Below is a small trained network, with its code and all its weights. Each question gives an input and a target symbol and asks what happens when units are switched off, that is, made to give their printed mean instead of their output.

import numpy as np


def w(rows, s, z=0):
    codes = np.array(rows[::2]) - 128.0
    scale = np.full(codes.shape[1], s)
    scale[-1] = z or s
    return codes * scale


def norm(h):
    return h / np.sqrt((h * h).mean(-1, keepdims=True) + 1e-5)


def f(y):
    return y / 2 * (1 + np.tanh(0.7978845608 * (y + 0.044715 * y**3)))


def softmax(a):
    e = np.exp(a - a.max(-1, keepdims=True))
    return e / e.sum(-1, keepdims=True)


def log_softmax(a):
    a = a - a.max(-1, keepdims=True)
    return a - np.log(np.exp(a).sum(-1, keepdims=True))


def net(x, mask):
    ids = ['ΓΔΘΛΠαβεζμξστφψω'.index(c) for c in x.split()]
    T = len(ids)
    res = E[ids] + P[:T]
    u = 0
    for l in range(2):
        r = norm(res)
        for j in range(2):
            rows = slice(3 * j, 3 * j + 3)
            q, k, v = (r @ M[l][rows].T for M in (Q, K, V))
            z = softmax(np.where(np.tri(T) > 0, q @ k.T / 3**0.5, -1e9)) @ v
            o = O[l][rows]
            res = res + np.where(mask[u + j], z, o[:, -1]) @ o[:, :-1]
        u += 2
        y = f(norm(res) @ A[l][:, :-1].T + A[l][:, -1])
        res = res + np.where(mask[u : u + 12], y, B[l][:, -1]) @ B[l][:, :-1]
        u += 12
    return log_softmax(norm(res)[-1] @ U[:, :-1].T + U[:, -1])


Q, K, V, O, A, B = {}, {}, {}, {}, {}, {}
E = w([
[78,53,202,168,199,130,165,214,148],'Γ',
[102,81,149,82,69,103,56,150,78],'Δ',
[96,123,170,216,156,73,141,19,145],'Θ',
[134,144,253,108,166,76,183,118,105],'Λ',
[185,153,207,127,179,170,152,111,205],'Π',
[162,136,139,65,79,119,51,122,100],'α',
[130,108,95,92,54,78,42,184,123],'β',
[125,143,146,217,121,55,151,169,238],'ε',
[224,75,134,121,96,119,167,106,199],'ζ',
[124,136,158,46,98,66,52,156,140],'μ',
[116,160,102,150,136,179,38,93,122],'ξ',
[161,160,136,89,102,202,41,166,98],'σ',
[137,135,176,78,101,185,55,130,86],'τ',
[181,118,109,80,62,147,57,162,125],'φ',
[149,196,110,66,93,112,24,135,115],'ψ',
[119,167,117,58,106,126,33,192,116],'ω',
],0.0043)
P = w([
[104,156,216,90,3,168,63,155,124],'0',
[168,94,197,114,105,106,28,151,133],'1',
[199,156,183,144,114,91,81,169,80],'2',
[80,159,173,80,22,176,118,129,147],'3',
[168,92,152,105,140,107,74,120,152],'4',
[202,179,144,139,137,79,129,156,94],'5',
[78,156,142,79,43,175,164,119,159],'6',
[152,88,121,105,167,101,118,101,171],'7',
[187,193,115,129,164,74,186,142,106],'8',
[78,155,120,94,63,164,213,111,167],'9',
[142,84,81,90,187,106,161,95,182],'10',
[190,205,74,86,171,47,221,135,95],'11',
],0.0041)
Q[0] = w([
[166,111,154,89,92,172,152,78,145],'0.h1',
[173,99,110,225,215,131,146,171,12],'0.h1',
[87,192,171,137,22,144,231,128,156],'0.h1',
[17,200,119,158,200,169,115,44,103],'0.h2',
[61,170,105,73,159,150,144,162,122],'0.h2',
[144,99,39,155,237,114,9,169,61],'0.h2',
],0.014)
K[0] = w([
[154,111,135,126,151,161,167,100,110],'0.h1',
[142,138,180,144,67,143,19,156,111],'0.h1',
[140,124,187,176,115,120,206,132,191],'0.h1',
[83,168,138,192,198,175,103,69,96],'0.h2',
[100,155,71,96,200,143,176,130,120],'0.h2',
[88,152,71,98,97,143,8,157,64],'0.h2',
],0.017)
V[0] = w([
[71,104,8,164,35,22,113,70,76],'0.h1',
[249,126,48,129,46,175,157,133,216],'0.h1',
[192,95,190,25,124,153,181,9,3],'0.h1',
[108,119,202,184,123,138,76,40,170],'0.h2',
[194,141,135,152,84,65,182,185,102],'0.h2',
[95,88,60,46,179,122,164,181,136],'0.h2',
],0.0054)
O[0] = w([
[116,89,46,149,37,45,107,110,21,48],'0.h1',
[253,106,121,120,84,188,93,100,144,156],'0.h1',
[128,131,198,38,134,125,116,7,81,138],'0.h1',
[136,144,79,107,143,116,183,82,165,226],'0.h2',
[165,129,141,191,122,125,171,104,134,176],'0.h2',
[109,154,224,111,95,128,45,195,148,2],'0.h2',
],0.0036,0.0042)
A[0] = w([
[122,61,181,192,169,58,88,82,192,76],'0.n1',
[75,171,83,152,34,132,223,147,70,27],'0.n2',
[218,146,97,63,188,54,160,214,106,143],'0.n3',
[237,226,196,222,205,61,125,146,18,22],'0.n4',
[77,164,208,160,90,156,206,172,47,56],'0.n5',
[73,168,132,175,51,196,121,179,79,52],'0.n6',
[125,141,38,148,86,157,75,180,149,33],'0.n7',
[79,142,96,152,66,228,124,108,48,43],'0.n8',
[89,77,123,122,171,196,85,201,143,67],'0.n9',
[100,225,154,81,105,120,115,128,86,13],'0.n10',
[104,85,171,105,82,98,88,145,161,6],'0.n11',
[141,192,118,174,68,184,253,173,115,12],'0.n12',
],0.0076,0.0015)
B[0] = w([
[137,95,153,79,142,86,44,172,88,168],'0.n1',
[115,130,190,85,214,179,55,50,170,155],'0.n2',
[125,136,174,148,147,66,255,96,157,236],'0.n3',
[194,161,228,53,124,141,81,187,19,253],'0.n4',
[159,166,103,111,154,124,211,109,103,134],'0.n5',
[119,129,70,40,139,53,114,155,184,130],'0.n6',
[150,166,61,207,158,178,73,141,118,163],'0.n7',
[132,98,207,123,102,18,120,219,129,131],'0.n8',
[59,104,98,91,148,189,140,139,158,136],'0.n9',
[116,81,136,149,197,149,134,70,71,173],'0.n10',
[88,152,156,49,75,62,167,98,132,133],'0.n11',
[63,132,84,93,146,161,82,125,59,176],'0.n12',
],0.0097,0.005)
Q[1] = w([
[90,150,99,151,155,121,43,107,183],'1.h1',
[54,77,140,128,157,107,150,124,228],'1.h1',
[154,149,157,92,134,62,139,89,148],'1.h1',
[127,91,60,144,121,110,110,149,110],'1.h2',
[102,150,148,134,124,122,114,115,139],'1.h2',
[72,104,45,142,158,119,116,7,131],'1.h2',
],0.018)
K[1] = w([
[101,152,107,97,172,130,24,140,191],'1.h1',
[24,152,133,144,168,200,112,9,194],'1.h1',
[177,109,187,47,105,126,147,48,136],'1.h1',
[77,92,92,149,81,162,124,181,133],'1.h2',
[143,123,165,133,139,124,115,100,154],'1.h2',
[228,78,37,225,82,169,103,111,68],'1.h2',
],0.015)
V[1] = w([
[105,181,123,121,93,159,50,133,56],'1.h1',
[99,3,60,181,202,71,219,89,153],'1.h1',
[156,100,91,146,112,144,130,82,134],'1.h1',
[157,110,140,108,109,77,82,102,143],'1.h2',
[178,140,52,87,137,126,110,107,98],'1.h2',
[76,185,102,95,54,138,141,44,142],'1.h2',
],0.0032)
O[1] = w([
[152,60,47,183,155,142,212,72,242,174],'1.h1',
[198,85,246,100,113,126,2,244,98,2],'1.h1',
[81,102,135,100,125,120,101,170,146,86],'1.h1',
[100,148,174,153,182,97,97,119,202,182],'1.h2',
[119,156,192,131,185,208,153,75,102,166],'1.h2',
[154,184,125,44,64,139,156,77,192,121],'1.h2',
],0.0014,0.0022)
A[1] = w([
[127,161,154,174,172,126,215,117,54,90],'1.n1',
[181,138,85,174,199,104,222,97,94,39],'1.n2',
[121,89,106,103,71,122,162,98,81,78],'1.n3',
[175,132,123,144,78,133,134,107,130,122],'1.n4',
[127,137,168,133,144,180,160,157,156,52],'1.n5',
[85,142,78,120,89,102,93,127,116,98],'1.n6',
[149,137,96,151,10,158,157,143,118,73],'1.n7',
[102,90,117,134,144,71,80,162,106,101],'1.n8',
[136,155,145,154,36,216,156,125,136,44],'1.n9',
[46,177,124,143,96,159,182,139,124,2],'1.n10',
[111,127,137,181,93,87,93,193,142,67],'1.n11',
[104,64,165,114,103,131,161,199,54,88],'1.n12',
],0.013,0.0034)
B[1] = w([
[167,187,183,111,154,165,184,95,105,254],'1.n1',
[105,146,6,170,125,105,169,131,168,211],'1.n2',
[152,163,52,155,126,105,99,137,99,140],'1.n3',
[116,105,85,113,140,140,158,137,127,150],'1.n4',
[140,159,99,165,105,69,119,118,153,149],'1.n5',
[200,95,150,123,148,145,135,145,132,140],'1.n6',
[112,47,123,128,161,119,169,130,79,141],'1.n7',
[115,130,113,181,99,147,174,96,147,155],'1.n8',
[92,168,134,105,56,173,101,130,105,144],'1.n9',
[106,148,87,89,146,95,151,182,154,134],'1.n10',
[80,171,145,125,172,80,101,136,100,135],'1.n11',
[129,99,173,139,104,155,111,202,141,197],'1.n12',
],0.017,0.0085)
U = w([
[59,60,175,178,101,170,147,202,200,111],'Γ',
[191,79,106,195,35,81,66,170,87,116],'Δ',
[125,52,154,239,66,120,170,37,166,128],'Θ',
[198,165,213,104,135,161,144,202,69,252],'Λ',
[201,139,138,151,141,48,71,132,235,58],'Π',
[171,160,51,54,129,41,53,96,64,57],'α',
[122,12,114,142,219,56,152,165,66,66],'β',
[37,181,134,227,168,60,77,163,101,143],'ε',
[218,13,101,48,117,146,165,121,210,27],'ζ',
[92,86,163,84,46,8,143,114,145,129],'μ',
[166,122,66,169,200,255,41,182,162,117],'ξ',
[69,226,114,100,11,170,69,116,173,116],'σ',
[44,96,163,73,210,144,78,22,135,171],'τ',
[62,62,75,82,51,211,162,128,38,142],'φ',
[154,231,103,127,182,157,232,71,112,117],'ψ',
[44,143,97,11,178,117,136,234,191,86],'ω',
],0.0076,0.0029)

Each question gives the input, a string of symbols that net reads in full, and the target symbol t.
The units are the heads (3 rows each of Q, K, V and O) and the neurons (one row each of A and B). Each row of codes is followed by its name. A weight is (code - 128) times the scale printed after its matrix; where a second scale follows, it is the last column's (O, A, B and U).
mask holds one flag per unit, layer by layer, with each layer's heads first. A switched-off unit (its flag False) gives its mean, the last column of its rows in O or B, instead of its output. The means were averaged over made-up inputs and are rounded, as every weight is.
A unit's drop is (log p(t) with every unit on - log p(t) with that unit switched off) / (log p(t) with every unit on - log p(t) with every unit switched off).
The circuit of an input: a set's keep is (log p(t) with only the set's units on - log p(t) with every unit switched off) / (log p(t) with every unit on - log p(t) with every unit switched off). Starting from the 12 units with the biggest drops (on a tie, the unit counted first), units are removed one at a time, each time the one whose removal leaves the highest keep (on an exact tie, the one counted first), for as long as the keep stays at least 0.8.
circuit, biggest first: the units of the circuit, biggest drop first
unit that matters most: the unit with the biggest drop
k most important neurons: the k neurons with the biggest drops, biggest first
top k neurons in layer l: the k neurons of layer l with the biggest drops, biggest first
which heads matter: for each layer, one digit per head in row order, 1 if its drop is at least 0.15 and else 0, layers parted by /
input μ Θ β Λ ξ ε σ, target ξ: top 2 neurons in layer 0	0.n7, 0.n12
input β Θ Γ ε Π ζ, target Λ: which heads matter	01 / 00
input β β ε ω, target ξ: circuit, biggest first	0.h1, 0.n7
input Δ φ Θ Π ψ ξ ε φ ε τ, target ξ: which heads matter	10 / 00
input Θ α μ φ τ ζ Λ α μ ω ε, target ε: top 2 neurons in layer 1	1.n11, 1.n1
input τ Π μ ψ, target σ: which heads matter	10 / 00
input Θ φ φ Θ ψ ψ Θ φ Λ, target Λ: circuit, biggest first	0.n4
input φ β μ β μ Δ ψ, target Θ: top 2 neurons in layer 1	1.n8, 1.n1
input Δ ε Λ Γ Θ, target Θ: which heads matter	01 / 00
input Π Θ Θ ψ μ, target μ: circuit, biggest first	0.n11, 1.n1, 0.n4, 1.n2
input ε ε Λ Π τ Θ μ ψ ξ α α, target α: which heads matter	11 / 00
input τ Π Π μ Θ β Δ, target τ: circuit, biggest first	0.n2, 1.n1
input β ψ Γ τ ψ ζ, target Λ: circuit, biggest first	0.h2, 0.n4
input Θ ζ σ Θ Θ ω φ, target τ: circuit, biggest first	0.n2, 0.h1
input ω ψ ξ ξ Δ ε ε Π ω ω, target σ: unit that matters most	0.h1
input ω Λ φ Π ζ Θ Γ α ζ Γ, target ω: which heads matter	10 / 00
input ψ ζ α ψ, target φ: which heads matter	10 / 00
input τ ζ ε, target Λ: 2 most important neurons	0.n4, 0.n1
input ψ Λ α τ σ ε Π ζ Δ, target Λ: 2 most important neurons	0.n4, 1.n12
input ζ ξ Δ Δ ζ α Γ ε σ, target Λ: circuit, biggest first	0.n4
input Γ Θ Δ Γ ξ Π, target Λ: which heads matter	00 / 00
input ε ω ψ ψ Π, target Π: which heads matter	10 / 00
input Θ ω β Θ ζ Θ ψ ω σ Δ Π, target Π: top 2 neurons in layer 1	1.n5, 1.n1
input Δ τ ψ ζ ω α μ σ, target σ: which heads matter	00 / 00
input Δ σ ξ ξ φ, target φ: top 2 neurons in layer 0	0.n10, 0.n11
input Π τ ξ ζ, target φ: top 2 neurons in layer 1	1.n9, 1.n7
input ξ ξ Θ μ α, target α: top neuron in layer 0	0.n4
input ε β Λ Θ Π Θ Δ Δ, target Δ: which heads matter	10 / 00
input σ Π Θ α Γ Δ Θ, target τ: which heads matter	00 / 00
